The symbols move the units like this.
* | ξ ρ σ ζ γ
j762 | j606 j420 j24 j39 j120
j890 | j928 j198 j506 j671 j119
j501 | j280 j672 j805 j260 j392
j453 | j721 j634 j644 j668 j506
j545 | j65 j562 j503 j615 j977
j135 | j120 j462 j420 j683 j577
j66 | j955 j346 j255 j562 j129
j805 | j433 j649 j604 j280 j501
j65 | j772 j545 j262 j531 j615
j613 | j8 j733 j947 j289 j525
j506 | j668 j464 j453 j928 j890
j119 | j671 j652 j890 j462 j662
j275 | j548 j771 j679 j480 j934
j877 | j148 j564 j475 j647 j769
j562 | j545 j129 j955 j977 j770
j198 | j890 j433 j464 j119 j652
j289 | j737 j525 j8 j380 j418
j772 | j417 j65 j299 j947 j531
j462 | j135 j662 j671 j577 j900
j313 | j458 j56 j799 j486 j725
j346 | j66 j24 j21 j129 j606
j457 | j672 j406 j279 j843 j81
j721 | j530 j453 j362 j41 j668
j873 | j720 j727 j934 j170 j299
j934 | j480 j263 j275 j720 j873
j464 | j506 j957 j634 j890 j198
j41 | j351 j668 j530 j24 j954
j548 | j900 j275 j662 j856 j480
j273 | j77 j53 j187 j644 j526
j668 | j41 j506 j721 j954 j928
j410 | j4 j530 j380 j21 j351
j56 | j313 j683 j39 j725 j691
j847 | j769 j641 j564 j693 j113
j727 | j873 j712 j263 j299 j262
j420 | j762 j671 j954 j120 j135
j592 | j163 j475 j691 j283 j148
j349 | j526 j648 j53 j634 j333
j957 | j464 j604 j333 j198 j433
j634 | j453 j333 j526 j506 j464
j262 | j299 j503 j727 j772 j65
j255 | j166 j21 j896 j955 j66
j564 | j877 j357 j6 j769 j847
j647 | j559 j769 j148 j649 j279
j577 | j683 j900 j135 j494 j651
j113 | j693 j149 j847 j406 j413
j187 | j733 j803 j615 j77 j273
j392 | j260 j843 j501 j771 j709
j644 | j362 j526 j77 j721 j453
j149 | j113 j947 j641 j413 j8
j433 | j198 j805 j957 j652 j280
j954 | j24 j928 j41 j762 j420
j166 | j712 j255 j774 j503 j955
j789 | j6 j720 j856 j564 j357
j279 | j649 j693 j647 j672 j457
j693 | j279 j113 j769 j457 j406
j649 | j805 j279 j559 j501 j672
j503 | j262 j955 j712 j65 j545
j129 | j562 j606 j66 j770 j799
j81 | j843 j897 j457 j20 j854
j380 | j72 j418 j737 j4 j410
j799 | j770 j39 j129 j458 j313
j671 | j420 j119 j928 j135 j462
j977 | j615 j770 j545 j187 j803
j8 | j413 j613 j149 j737 j289
j691 | j725 j494 j56 j163 j592
j900 | j577 j548 j462 j651 j856
j526 | j644 j349 j273 j453 j634
j530 | j410 j721 j418 j351 j41
j283 | j245 j148 j163 j604 j559
j955 | j503 j66 j166 j545 j562
j351 | j21 j41 j410 j346 j24
j709 | j771 j20 j392 j263 j509
j733 | j613 j187 j531 j525 j77
j170 | j357 j299 j720 j641 j417
j947 | j149 j531 j417 j8 j613
j662 | j462 j679 j119 j900 j548
j263 | j934 j509 j771 j873 j727
j120 | j39 j135 j762 j56 j683
j148 | j283 j877 j592 j559 j647
j72 | j854 j380 j897 j896 j4
j525 | j289 j77 j613 j418 j362
j652 | j119 j280 j198 j662 j679
j333 | j634 j245 j349 j464 j957
j21 | j255 j351 j4 j66 j346
j494 | j691 j651 j683 j592 j475
j559 | j604 j647 j283 j805 j649
j77 | j525 j273 j733 j362 j644
j486 | j53 j725 j458 j349 j648
j774 | j509 j896 j20 j712 j166
j418 | j380 j362 j289 j410 j530
j299 | j170 j262 j873 j417 j772
j854 | j20 j72 j81 j774 j896
j897 | j81 j737 j406 j854 j72
j771 | j275 j709 j260 j934 j263
j641 | j847 j417 j357 j113 j149
j712 | j727 j166 j509 j262 j503
j24 | j346 j954 j351 j606 j762
j163 | j648 j592 j725 j245 j283
j896 | j774 j4 j854 j166 j255
j475 | j592 j6 j494 j148 j877
j725 | j486 j691 j313 j648 j163
j615 | j531 j977 j65 j733 j187
j20 | j709 j854 j843 j509 j774
j651 | j494 j856 j577 j475 j6
j770 | j977 j799 j562 j803 j458
j683 | j56 j577 j120 j691 j494
j357 | j564 j170 j789 j847 j641
j606 | j129 j762 j346 j799 j39
j509 | j263 j774 j709 j727 j712
j245 | j333 j283 j648 j957 j604
j413 | j406 j8 j113 j897 j737
j737 | j897 j289 j413 j72 j380
j803 | j187 j458 j977 j273 j53
j406 | j457 j413 j693 j81 j897
j53 | j273 j486 j803 j526 j349
j672 | j501 j457 j649 j392 j843
j39 | j799 j120 j606 j313 j56
j928 | j954 j890 j668 j420 j671
j769 | j647 j847 j877 j279 j693
j604 | j957 j559 j245 j433 j805
j843 | j392 j81 j672 j709 j20
j4 | j896 j410 j72 j255 j21
j362 | j418 j644 j525 j530 j721
j679 | j662 j260 j652 j548 j275
j531 | j947 j615 j772 j613 j733
j648 | j349 j163 j486 j333 j245
j417 | j641 j772 j170 j149 j947
j260 | j679 j392 j280 j275 j771
j480 | j856 j934 j548 j789 j720
j280 | j652 j501 j433 j679 j260
j458 | j803 j313 j770 j53 j486
j6 | j475 j789 j651 j877 j564
j856 | j651 j480 j900 j6 j789
j720 | j789 j873 j480 j357 j170

In the rows, 552 means zero.

The rows follow the links: the fewer symbols apart two units are, the more alike their rows tend to be.

Each row is also shifted at random along 7 hidden directions that mean nothing.

Some units, each with a row of numbers:
j299:  507   540   519   516   486   447   648   491   587   584   537   654   536   550   546   700   477   444   519   613   459   570   474   508   694   580   618   509   514   508   677   457   678   561   509   614   421   608   520   634   645   588   467   626   478   522   513   599   538   637   459   357
j890:  505   536   501   502   593   621   514   561   602   503   588   536   631   587   537   547   597   497   576   481   583   533   470   590   475   641   523   589   604   615   544   486   420   588   581   584   528   507   583   562   508   581   644   483   551   577   510   567   603   652   461   518
j458:  477   597   488   521   654   683   428   576   586   587   609   672   557   564   576   550   595   578   489   556   560   486   540   624   645   293   552   531   760   638   646   384   470   602   611   459   628   534   490   571   540   578   491   545   576   511   559   623   536   681   504   589
j509:  565   554   489   625   569   459   562   441   642   527   544   527   547   572   537   696   494   552   504   478   436   582   505   580   531   684   564   542   636   482   627   532   556   572   583   726   687   623   435   580   627   637   466   575   545   519   686   629   502   497   558   568
j615:  512   574   625   585   577   537   465   530   477   578   548   506   502   548   560   600   545   464   443   506   514   572   535   592   609   648   575   473   640   539   557   435   589   620   543   658   485   635   389   636   628   603   474   605   488   454   585   609   537   444   562   531
j679:  533   501   588   606   476   568   627   555   523   599   480   571   565   630   476   511   508   619   649   661   590   563   630   524   663   466   643   595   475   514   589   598   608   533   528   558   582   530   537   489   486   558   474   710   529   561   648   572   625   486   592   613
j647:  693   514   568   582   472   539   670   553   537   592   512   598   547   625   476   547   503   538   629   663   568   570   577   497   653   525   623   613   459   529   589   564   625   505   558   587   526   539   532   513   512   558   497   682   509   566   621   571   605   544   531   543
j954:  631   581   542   504   632   604   513   600   607   513   664   578   596   532   579   543   641   600   519   512   582   503   497   591   527   543   521   585   619   618   520   503   445   539   679   544   671   528   583   494   533   586   634   444   570   623   590   533   518   706   486   604
j113:  498   584   513   515   475   437   639   528   613   561   496   561   527   500   615   606   475   493   582   565   491   595   641   486   468   563   526   571   518   513   609   673   707   494   446   518   561   536   582   574   595   490   536   536   542   563   426   567   521   477   614   420
j20:  582   564   447   610   601   500   550   472   569   516   521   552   515   532   537   609   534   527   518   508   445   604   469   563   481   631   516   528   507   518   545   564   528   559   509   590   463   594   583   628   601   560   546   500   605   526   514   548   493   544   567   505
j648:  227   534   587   426   472   585   598   621   608   601   550   648   644   551   593   542   554   613   634   653   628   495   644   528   683   349   639   562   571   579   664   546   621   566   504   430   619   473   618   483   500   539   534   611   505   615   479   573   627   662   527   481
j148:  456   517   551   602   513   598   575   549   511   572   474   540   564   629   481   488   533   540   646   599   585   583   592   544   557   528   586   589   497   550   553   578   552   555   496   548   476   516   552   542   476   540   526   646   552   535   556   569   633   479   580   574
j462:  568   501   524   575   581   641   500   561   528   513   503   469   610   597   506   472   573   609   613   509   618   544   556   589   468   591   545   577   526   560   490   602   415   599   511   540   540   502   621   534   470   539   616   540   601   562   537   529   622   501   591   629
j662:  516   509   649   538   425   527   635   581   526   592   455   482   609   623   511   542   495   514   647   620   610   586   692   515   611   660   668   612   495   517   592   608   669   560   462   656   578   513   476   500   499   573   494   723   431   571   569   621   674   379   615   496
j346:  455   619   582   550   627   593   461   584   543   550   641   562   511   513   607   510   621   533   491   495   554   537   543   586   492   494   470   532   674   615   508   499   518   532   641   507   598   564   503   552   565   543   584   460   581   530   569   542   496   591   536   623
j170:  353   582   498   618   559   468   620   496   569   526   532   580   517   512   545   559   565   588   591   571   457   628   523   524   477   572   519   557   407   507   520   666   601   486   515   531   488   567   655   552   561   535   564   499   620   598   519   496   484   567   602   530
j72:  723   502   576   510   489   477   568   526   580   566   568   541   530   512   604   635   461   593   491   533   564   480   543   516   620   525   551   470   604   484   602   558   590   581   565   534   630   609   542   575   647   523   525   556   547   502   596   528   525   556   521   569
j691:  345   524   486   548   607   657   492   544   559   519   552   568   618   605   503   511   604   534   598   521   575   543   459   604   521   540   539   560   569   605   545   475   400   609   541   527   441   511   609   582   483   571   605   524   592   551   505   556   617   652   484   549
j56:  554   535   534   569   637   633   479   537   566   537   564   549   645   627   481   616   608   572   507   530   542   548   478   657   666   656   671   569   627   575   605   386   434   658   592   733   606   562   451   556   527   706   492   632   486   566   654   660   596   590   517   551
j671:  624   515   621   505   525   562   567   606   529   535   514   459   654   567   531   545   585   594   581   564   615   559   609   574   586   728   662   593   465   537   520   591   541   600   497   657   594   512   572   491   506   608   579   606   468   637   536   568   624   479   609   508
j668:  525   609   584   454   572   582   531   627   554   567   584   586   588   524   600   557   610   470   518   575   569   552   597   567   587   565   591   582   595   623   578   479   601   556   534   559   540   513   518   551   544   579   563   542   465   598   439   606   560   591   539   416
j410:  619   544   647   571   575   567   492   581   442   594   565   553   500   515   560   532   572   621   462   595   575   523   555   571   706   478   604   460   536   529   521   496   575   597   564   525   513   618   519   566   596   563   494   605   536   510   603   515   520   526   585   612
j273:  695   610   631   572   636   594   441   619   497   544   565   445   538   489   606   480   627   675   480   509   588   552   681   613   499   568   550   555   601   561   457   630   534   559   565   552   735   551   513   486   540   561   559   509   560   587   586   543   494   397   720   682
j418:  428   579   609   582   585   545   466   544   558   544   631   506   501   508   616   529   575   597   497   455   562   517   553   571   469   515   447   496   690   556   502   564   514   543   654   519   681   601   497   538   596   527   574   461   605   502   651   513   492   531   553   714
j313:  414   574   560   510   605   615   517   596   580   556   607   613   611   545   560   546   632   627   542   584   574   523   547   600   637   464   605   563   593   598   581   485   507   572   601   532   633   527   567   501   518   610   548   547   538   612   572   571   551   670   531   566
j289:  511   587   619   482   494   440   557   550   551   531   594   470   507   488   643   606   520   329   493   439   529   574   524   501   402   782   445   512   609   560   512   541   644   532   539   609   443   595   483   640   652   506   628   454   488   493   442   544   532   494   488   414
j526:  545   580   539   514   636   632   513   573   554   579   647   698   581   594   511   619   626   478   465   600   523   526   413   614   761   505   638   545   634   632   634   273   501   602   657   627   477   578   459   591   566   675   494   599   473   550   597   635   550   773   397   464
j955:  486   521   705   506   456   438   638   580   572   569   676   571   527   486   620   578   546   639   537   573   604   479   522   479   644   519   531   486   524   500   521   591   633   490   700   515   670   616   583   466   624   528   591   516   538   584   698   438   503   671   463   654
j187:  684   583   678   543   567   542   504   612   454   577   571   494   512   498   590   528   589   562   467   561   578   552   612   563   612   602   583   514   545   549   487   542   615   563   560   580   562   590   488   541   589   562   533   570   495   544   563   539   516   454   619   567
j475:  397   552   523   576   524   582   576   540   537   533   518   528   557   627   496   497   554   384   643   525   556   611   517   532   419   663   496   614   521   599   517   544   528   529   517   582   371   507   545   594   488   527   610   550   547   529   479   567   634   526   499   489
j805:  645   517   561   584   495   573   595   561   535   559   483   498   564   614   508   488   512   551   642   573   604   570   629   523   501   568   561   615   508   540   534   637   562   528   512   557   567   506   551   515   483   517   556   618   550   553   568   558   624   438   600   595
j577:  685   505   533   573   579   614   517   566   532   482   521   419   608   588   509   468   582   573   610   468   619   557   534   580   388   713   508   599   497   566   434   633   401   578   534   582   531   502   629   532   475   534   673   489   598   581   530   506   612   486   581   625
j41:  756   596   639   535   637   585   506   656   447   521   603   489   540   453   585   437   689   658   500   565   601   561   575   575   514   606   539   555   398   580   363   642   512   520   575   491   528   535   678   485   526   534   670   439   584   658   491   431   480   555   649   606
j433:  428   522   548   536   498   571   606   545   559   542   546   548   592   635   494   543   545   386   634   543   575   581   487   529   507   678   544   606   530   592   555   488   529   549   551   622   397   517   532   582   504   561   601   583   502   540   521   583   653   589   437   462

From each start, follow one symbol. Which unit do you reach?
Answers are names.
start  481   522   520   537   451   548   693   546   608   592   581   696   541   630   503   547   497   468   665   648   572   533   507   464   617   400   534   612   536   580   635   510   606   464   620   484   493   521   566   533   512   510   546   614   548   547   593   555   609   715   396   523
γ: j769
start  805   521   521   514   548   525   503   520   557   541   565   518   508   512   605   611   475   506   460   470   552   492   495   542   518   569   480   470   642   528   561   518   518   599   546   523   524   603   541   644   645   498   574   488   576   457   514   529   521   548   502   540
ζ: j503
start  475   510   591   506   559   610   558   611   542   555   550   573   642   543   535   509   614   727   592   632   625   510   584   579   683   462   659   554   459   546   548   579   504   591   539   498   615   507   670   462   488   587   568   587   550   649   562   514   588   631   584   592
γ: j163
start  630   517   582   565   550   539   478   529   489   582   501   506   509   506   586   571   494   639   473   542   558   512   590   567   630   476   577   438   581   484   565   565   568   632   482   501   553   609   539   604   621   524   484   589   573   469   553   533   526   445   631   599
σ: j262
start  680   589   643   470   560   528   581   639   556   519   611   492   618   508   585   556   640   532   528   543   585   566   579   560   533   766   598   614   492   586   487   569   576   528   587   663   618   521   558   480   542   613   636   504   458   675   517   552   546   564   562   470
ρ: j120
start  796   575   550   554   656   641   428   588   477   558   605   560   492   518   573   501   598   563   443   521   582   503   503   595   573   455   498   496   627   604   492   461   459   585   607   471   506   581   541   599   576   526   572   488   597   494   540   516   498   595   537   622
ζ: j530
start  581   540   452   634   614   531   515   462   558   536   498   558   522   540   526   610   519   629   504   530   461   573   497   589   558   529   559   495   534   490   577   565   508   595   503   564   538   605   574   612   598   574   486   553   627   509   572   553   492   521   608   582
ζ: j299
start  496   525   573   499   519   553   528   555   507   596   576   631   490   499   600   551   510   554   501   587   579   480   504   518   658   350   518   433   574   545   580   492   580   581   542   382   424   593   607   619   620   473   544   537   586   469   490   484   530   654   480   539
ρ: j418
start  567   588   547   588   649   611   387   560   440   526   536   460   463   472   609   450   588   544   468   451   559   558   555   590   393   528   419   462   584   573   418   588   473   590   489   425   416   574   596   640   577   458   619   423   654   466   422   472   494   443   642   615
ζ: j525
start  521   653   727   420   471   446   608   664   580   562   591   457   594   484   670   582   589   411   532   534   577   597   744   512   477   803   590   638   598   588   542   616   769   486   538   694   709   513   422   474   575   582   581   541   360   650   470   631   554   405   624   385
ζ: j458
start  410   557   636   539   561   597   497   605   435   627   557   632   487   495   584   483   580   645   503   659   593   514   587   550   733   284   591   444   517   553   545   513   612   578   524   371   448   582   596   564   572   505   494   599   574   512   515   488   523   589   587   589
ρ: j346
start  523   568   409   635   623   516   535   445   642   498   568   567   520   549   546   612   531   566   535   459   443   575   451   574   418   565   451   546   607   530   563   572   466   533   593   567   595   589   570   597   591   555   559   452   664   521   598   547   475   599   532   610
σ: j693
start  779   492   572   487   459   575   584   591   577   553   493   460   616   603   551   526   480   513   624   535   655   514   656   518   496   622   566   617   588   554   569   618   552   564   498   567   628   480   538   521   500   506   591   600   500   555   517   586   663   441   568   535
ρ: j148
